Here is a tiny trained network, its code and every weight. The questions are about switching its units off for an input and a target symbol, where a switched-off unit gives its printed mean instead of its output.

import numpy as np


def w(rows, s, z=0):
    codes = np.array(rows[::2]) - 128.0
    scale = np.full(codes.shape[1], s)
    scale[-1] = z or s
    return codes * scale


def f(y):
    return y / 2 * (1 + np.tanh(0.7978845608 * (y + 0.044715 * y**3)))


def softmax(a):
    e = np.exp(a - a.max(-1, keepdims=True))
    return e / e.sum(-1, keepdims=True)


def log_softmax(a):
    a = a - a.max(-1, keepdims=True)
    return a - np.log(np.exp(a).sum(-1, keepdims=True))


def net(x, mask):
    ids = ['αγδεζηθλμξπτφψω'.index(c) for c in x.split()]
    T = len(ids)
    res = E[ids] + P[:T]
    u = 0
    for l in range(3):
        r = res
        for j in range(3):
            rows = slice(2 * j, 2 * j + 2)
            q, k, v = (r @ M[l][rows].T for M in (Q, K, V))
            z = softmax(np.where(np.tri(T) > 0, q @ k.T / 2**0.5, -1e9)) @ v
            o = O[l][rows]
            res = res + np.where(mask[u + j], z, o[:, -1]) @ o[:, :-1]
        u += 3
        y = f(res @ A[l][:, :-1].T + A[l][:, -1])
        res = res + np.where(mask[u : u + 4], y, B[l][:, -1]) @ B[l][:, :-1]
        u += 4
    return log_softmax(res[-1] @ U[:, :-1].T + U[:, -1])


Q, K, V, O, A, B = {}, {}, {}, {}, {}, {}
E = w([
[168,87,146],'α',
[91,84,126],'γ',
[118,103,115],'δ',
[146,104,122],'ε',
[212,112,158],'ζ',
[127,97,237],'η',
[120,90,127],'θ',
[86,75,123],'λ',
[147,100,130],'μ',
[90,97,140],'ξ',
[90,99,96],'π',
[146,126,112],'τ',
[2,71,134],'φ',
[195,130,118],'ψ',
[63,77,88],'ω',
],0.021)
P = w([
[52,189,171],'0',
[197,37,2],'1',
[80,193,210],'2',
[180,37,16],'3',
[35,193,194],'4',
[184,39,21],'5',
[18,177,199],'6',
[175,17,95],'7',
[67,180,193],'8',
[232,59,30],'9',
[79,189,187],'10',
[234,55,28],'11',
],0.012)
Q[0] = w([
[161,1,134],'L0H1',
[75,106,3],'L0H1',
[118,166,14],'L0H2',
[211,172,173],'L0H2',
[21,60,154],'L0H3',
[196,85,148],'L0H3',
],0.0086)
K[0] = w([
[128,151,172],'L0H1',
[129,134,103],'L0H1',
[130,194,9],'L0H2',
[172,192,90],'L0H2',
[163,159,23],'L0H3',
[138,203,101],'L0H3',
],0.013)
V[0] = w([
[113,41,150],'L0H1',
[160,196,152],'L0H1',
[115,61,69],'L0H2',
[70,2,197],'L0H2',
[132,208,153],'L0H3',
[66,134,169],'L0H3',
],0.0084)
O[0] = w([
[136,75,137,177],'L0H1',
[155,137,194,77],'L0H1',
[255,122,174,225],'L0H2',
[236,143,156,254],'L0H2',
[98,99,102,25],'L0H3',
[49,84,132,94],'L0H3',
],0.0059,0.0073)
A[0] = w([
[97,2,207,25],'L0N1',
[168,156,137,254],'L0N2',
[124,192,72,47],'L0N3',
[162,113,181,32],'L0N4',
],0.0093,0.0054)
B[0] = w([
[170,144,44,143],'L0N1',
[77,45,158,255],'L0N2',
[100,120,120,103],'L0N3',
[75,120,1,126],'L0N4',
],0.009,0.0057)
Q[1] = w([
[189,126,194],'L1H1',
[110,167,81],'L1H1',
[4,107,233],'L1H2',
[64,213,107],'L1H2',
[201,79,160],'L1H3',
[136,77,161],'L1H3',
],0.011)
K[1] = w([
[143,1,144],'L1H1',
[139,158,13],'L1H1',
[157,201,230],'L1H2',
[202,32,125],'L1H2',
[109,227,53],'L1H3',
[97,123,121],'L1H3',
],0.0088)
V[1] = w([
[190,138,248],'L1H1',
[184,184,147],'L1H1',
[75,170,152],'L1H2',
[76,143,95],'L1H2',
[222,140,126],'L1H3',
[138,200,155],'L1H3',
],0.011)
O[1] = w([
[75,120,104,212],'L1H1',
[4,156,54,36],'L1H1',
[110,147,86,255],'L1H2',
[170,174,104,163],'L1H2',
[147,30,84,24],'L1H3',
[52,119,77,43],'L1H3',
],0.011,0.0036)
A[1] = w([
[141,158,195,215],'L1N1',
[95,210,118,152],'L1N2',
[118,132,99,255],'L1N3',
[125,252,130,73],'L1N4',
],0.014,0.0061)
B[1] = w([
[52,146,156,255],'L1N1',
[161,2,182,136],'L1N2',
[200,91,176,176],'L1N3',
[197,84,178,143],'L1N4',
],0.0096,0.0064)
Q[2] = w([
[113,147,165],'L2H1',
[234,38,149],'L2H1',
[8,124,144],'L2H2',
[195,140,132],'L2H2',
[188,68,40],'L2H3',
[114,210,90],'L2H3',
],0.012)
K[2] = w([
[113,165,153],'L2H1',
[222,114,251],'L2H1',
[179,236,41],'L2H2',
[36,76,156],'L2H2',
[250,113,81],'L2H3',
[171,228,222],'L2H3',
],0.012)
V[2] = w([
[162,226,139],'L2H1',
[7,140,101],'L2H1',
[100,139,56],'L2H2',
[72,100,103],'L2H2',
[123,75,157],'L2H3',
[219,172,189],'L2H3',
],0.013)
O[2] = w([
[15,2,75,96],'L2H1',
[237,39,162,34],'L2H1',
[73,151,230,5],'L2H2',
[163,70,161,77],'L2H2',
[109,144,210,173],'L2H3',
[104,43,144,201],'L2H3',
],0.0088,0.018)
A[2] = w([
[228,206,129,243],'L2N1',
[152,137,182,2],'L2N2',
[66,10,23,140],'L2N3',
[97,194,87,206],'L2N4',
],0.011,0.0056)
B[2] = w([
[12,30,111,248],'L2N1',
[186,254,65,129],'L2N2',
[205,183,192,242],'L2N3',
[112,179,182,205],'L2N4',
],0.0075,0.014)
U = w([
[79,61,247,254],'α',
[65,128,196,180],'γ',
[96,187,179,159],'δ',
[107,133,134,138],'ε',
[133,44,158,143],'ζ',
[106,136,134,130],'η',
[111,160,142,91],'θ',
[144,116,111,166],'λ',
[143,128,113,147],'μ',
[89,160,102,53],'ξ',
[65,61,111,86],'π',
[152,184,179,54],'τ',
[136,164,155,114],'φ',
[148,195,106,52],'ψ',
[191,119,194,116],'ω',
],0.012,0.0085)

Each question gives the input, a string of symbols that net reads in full, and the target symbol t.
The units are the heads (2 rows each of Q, K, V and O) and the neurons (one row each of A and B). Each row of codes is followed by its name. A weight is (code - 128) times the scale printed after its matrix; where a second scale follows, it is the last column's (O, A, B and U).
mask holds one flag per unit, layer by layer, with each layer's heads first. A switched-off unit (its flag False) gives its mean, the last column of its rows in O or B, instead of its output. The means were averaged over made-up inputs and are rounded, as every weight is.
A unit's drop is (log p(t) with every unit on - log p(t) with that unit switched off) / (log p(t) with every unit on - log p(t) with every unit switched off).
most important unit: the unit with the biggest drop
k most important neurons: the k neurons with the biggest drops, biggest first
top k neurons in layer l: the k neurons of layer l with the biggest drops, biggest first
which heads matter: for each layer, one digit per head in row order, 1 if its drop is at least 0.15 and else 0, layers parted by /
input π λ ω α ω α, target ψ: top 2 neurons in layer 1	L1N2; L1N4
input ψ η ω ω ε ω π ψ ψ ω, target π: which heads matter	110 / 001 / 110
input τ η δ φ ψ ω λ γ ε ψ λ τ, target ξ: which heads matter	111 / 011 / 110
input ψ γ ω ε λ ω λ π π τ ψ, target γ: most important unit	L1H3
input ω α ω ω ω π, target ω: 2 most important neurons	L1N4; L2N3
input ψ τ ζ δ, target π: which heads matter	110 / 001 / 110
input ω ε λ ω φ ω π ω μ ω ω π, target ω: 4 most important neurons	L2N3; L1N4; L1N1; L2N1
input ω ξ ω ω, target ω: 2 most important neurons	L2N3; L1N1
input π ω π δ π π ψ ω η θ φ η, target ψ: 2 most important neurons	L1N2; L0N1
input ψ ω φ φ η ω ψ ψ μ ω δ ω, target π: 3 most important neurons	L2N1; L1N2; L2N3
input ε π η δ δ π ψ ω, target ζ: 3 most important neurons	L1N4; L1N2; L0N2
input ψ π τ μ λ τ, target π: 3 most important neurons	L2N1; L1N2; L2N3
input γ ω π α ψ, target α: 2 most important neurons	L1N1; L0N4
input π ω θ ψ θ ψ ε ω ω ω, target ψ: which heads matter	011 / 111 / 110
input α δ ψ φ, target γ: which heads matter	000 / 001 / 100
input ω π ξ ω ε δ η ψ, target ω: 2 most important neurons	L2N3; L1N4
input ω ψ ε α, target ω: top 2 neurons in layer 1	L1N4; L1N1
input ε δ ε ω ω ψ ψ ψ δ ε, target ζ: 2 most important neurons	L1N2; L1N4
input λ π ω ω ξ η, target δ: 2 most important neurons	L2N1; L2N4
input ζ ψ δ π ζ ψ ε ψ ζ ψ τ λ, target α: most important unit	L2N1
input ω δ ω τ ψ π φ ζ ω ω λ λ, target ω: most important unit	L1H3
